Here is a tiny trained network, its code and every weight. The questions are about switching its units off for an input and a target symbol, where a switched-off unit gives its printed mean instead of its output.

import numpy as np


def w(rows, s, z=0):
    codes = np.array(rows[::2]) - 128.0
    scale = np.full(codes.shape[1], s)
    scale[-1] = z or s
    return codes * scale


def norm(h):
    return h / np.sqrt((h * h).mean(-1, keepdims=True) + 1e-5)


def f(y):
    return np.maximum(y, 0)


def softmax(a):
    e = np.exp(a - a.max(-1, keepdims=True))
    return e / e.sum(-1, keepdims=True)


def log_softmax(a):
    a = a - a.max(-1, keepdims=True)
    return a - np.log(np.exp(a).sum(-1, keepdims=True))


def net(x, mask):
    ids = ['αγλμξπσψ'.index(c) for c in x.split()]
    T = len(ids)
    res = E[ids] + P[:T]
    r = norm(res)
    for j in range(3):
        rows = slice(4 * j, 4 * j + 4)
        q, k, v = (r @ M[0][rows].T for M in (Q, K, V))
        z = softmax(np.where(np.tri(T) > 0, q @ k.T / 4**0.5, -1e9)) @ v
        o = O[0][rows]
        res = res + np.where(mask[j], z, o[:, -1]) @ o[:, :-1]
    y = f(norm(res) @ A[0][:, :-1].T + A[0][:, -1])
    res = res + np.where(mask[3:15], y, B[0][:, -1]) @ B[0][:, :-1]
    return log_softmax(norm(res)[-1] @ U[:, :-1].T + U[:, -1])


Q, K, V, O, A, B = {}, {}, {}, {}, {}, {}
E = w([
[144,174,175,96],'α',
[165,183,160,155],'γ',
[183,206,151,49],'λ',
[60,138,156,240],'μ',
[126,176,146,130],'ξ',
[19,167,44,148],'π',
[96,158,113,4],'σ',
[171,187,120,97],'ψ',
],0.011)
P = w([
[145,59,103,132],'0',
[2,129,238,75],'1',
[203,225,47,155],'2',
[65,103,214,88],'3',
[209,241,40,158],'4',
[74,110,211,89],'5',
[208,254,47,149],'6',
[80,117,208,88],'7',
],0.013)
Q[0] = w([
[94,72,147,65],'h0',
[145,132,107,47],'h0',
[134,56,251,132],'h0',
[165,83,196,61],'h0',
[149,135,101,107],'h1',
[129,123,167,131],'h1',
[125,52,140,134],'h1',
[147,195,118,180],'h1',
[126,75,112,24],'h2',
[172,133,208,168],'h2',
[121,53,141,154],'h2',
[21,68,144,133],'h2',
],0.018)
K[0] = w([
[77,213,136,84],'h0',
[154,137,99,6],'h0',
[134,224,198,154],'h0',
[173,183,168,93],'h0',
[137,73,144,168],'h1',
[101,159,113,122],'h1',
[111,200,156,92],'h1',
[168,56,111,90],'h1',
[98,192,93,14],'h2',
[156,189,171,201],'h2',
[59,158,166,170],'h2',
[37,143,53,168],'h2',
],0.015)
V[0] = w([
[204,127,192,87],'h0',
[121,241,158,203],'h0',
[99,119,24,169],'h0',
[178,78,254,119],'h0',
[41,165,254,8],'h1',
[98,70,232,172],'h1',
[155,221,130,110],'h1',
[128,67,153,97],'h1',
[77,209,140,132],'h2',
[215,47,175,124],'h2',
[213,125,155,139],'h2',
[93,93,166,86],'h2',
],0.013)
O[0] = w([
[97,4,194,127,14],'h0',
[12,101,6,148,78],'h0',
[182,196,91,79,185],'h0',
[97,58,205,225,46],'h0',
[106,32,70,69,109],'h1',
[57,51,119,202,71],'h1',
[95,148,171,28,85],'h1',
[155,78,143,187,115],'h1',
[146,64,104,165,176],'h2',
[94,146,140,123,2],'h2',
[42,175,142,109,28],'h2',
[161,130,182,159,134],'h2',
],0.012,0.0058)
A[0] = w([
[109,4,117,166,73],'n0',
[144,80,170,94,141],'n1',
[141,99,112,86,156],'n2',
[149,159,139,60,116],'n3',
[119,106,188,204,255],'n4',
[145,218,91,118,207],'n5',
[166,61,126,142,1],'n6',
[154,57,103,124,20],'n7',
[72,148,141,23,159],'n8',
[50,139,126,93,170],'n9',
[84,120,225,116,196],'n10',
[147,158,124,75,117],'n11',
],0.019,0.0058)
B[0] = w([
[98,83,252,167,194],'n0',
[155,136,112,243,166],'n1',
[57,121,151,167,165],'n2',
[104,46,78,100,182],'n3',
[151,123,66,76,194],'n4',
[89,8,165,123,250],'n5',
[77,225,168,154,142],'n6',
[96,153,205,129,150],'n7',
[118,8,85,146,176],'n8',
[163,31,56,75,156],'n9',
[72,139,26,97,192],'n10',
[71,85,105,124,179],'n11',
],0.012,0.015)
U = w([
[92,92,249,184,176],'α',
[87,58,75,98,56],'γ',
[97,173,228,16,113],'λ',
[30,217,140,116,104],'μ',
[152,204,222,148,253],'ξ',
[254,73,195,137,44],'π',
[155,143,90,243,68],'σ',
[175,194,95,80,222],'ψ',
],0.016,0.0051)

Each question gives the input, a string of symbols that net reads in full, and the target symbol t.
The units are the heads (4 rows each of Q, K, V and O) and the neurons (one row each of A and B). Each row of codes is followed by its name. A weight is (code - 128) times the scale printed after its matrix; where a second scale follows, it is the last column's (O, A, B and U).
mask holds one flag per unit, heads first, then neurons. A switched-off unit (its flag False) gives its mean, the last column of its rows in O or B, instead of its output. The means were averaged over made-up inputs and are rounded, as every weight is.
A unit's drop is (log p(t) with every unit on - log p(t) with that unit switched off) / (log p(t) with every unit on - log p(t) with every unit switched off).
The circuit of an input: a set's keep is (log p(t) with only the set's units on - log p(t) with every unit switched off) / (log p(t) with every unit on - log p(t) with every unit switched off). Starting from the 12 units with the biggest drops (on a tie, the unit counted first), units are removed one at a time, each time the one whose removal leaves the highest keep (on an exact tie, the one counted first), for as long as the keep stays at least 0.8.
circuit, biggest first: the units of the circuit, biggest drop first
unit that matters most: the unit with the biggest drop
heads that matter: for each layer, one digit per head in row order, 1 if its drop is at least 0.15 and else 0, layers parted by /
drop of u: that unit's drop, to one decimal
input π π π μ γ π π ξ, target α: circuit, biggest first => (h0 n0)
input σ σ μ π, target α: heads that matter => 011
input ψ μ π μ π, target λ: circuit, biggest first => (h2 h0)
input μ π γ, target σ: unit that matters most => h1
input α π γ σ μ, target α: heads that matter => 100
input ψ γ π μ α γ μ, target λ: heads that matter => 011
input ξ π ξ π λ π ξ, target ξ: circuit, biggest first => (h1 h2)
input π γ γ, target ψ: heads that matter => 100
input α π σ π μ γ σ, target α: heads that matter => 110
input π π λ σ π γ, target α: heads that matter => 100
input γ π ψ μ σ, target μ: heads that matter => 011
input α π π σ ξ ψ π, target α: heads that matter => 110
input π ξ π π μ σ, target α: heads that matter => 101
input ψ π α, target λ: heads that matter => 011
input ξ σ π, target ξ: circuit, biggest first => (h1 h2 h0)
input π μ π ξ, target α: circuit, biggest first => (h0)
input π ξ π λ ξ, target ψ: drop of h0 => 1.4
input μ π λ π μ σ π α, target α: drop of n0 => 1.2
input μ μ μ, target σ: drop of n8 => 0.0
input γ π α γ μ ψ μ, target μ: unit that matters most => h2
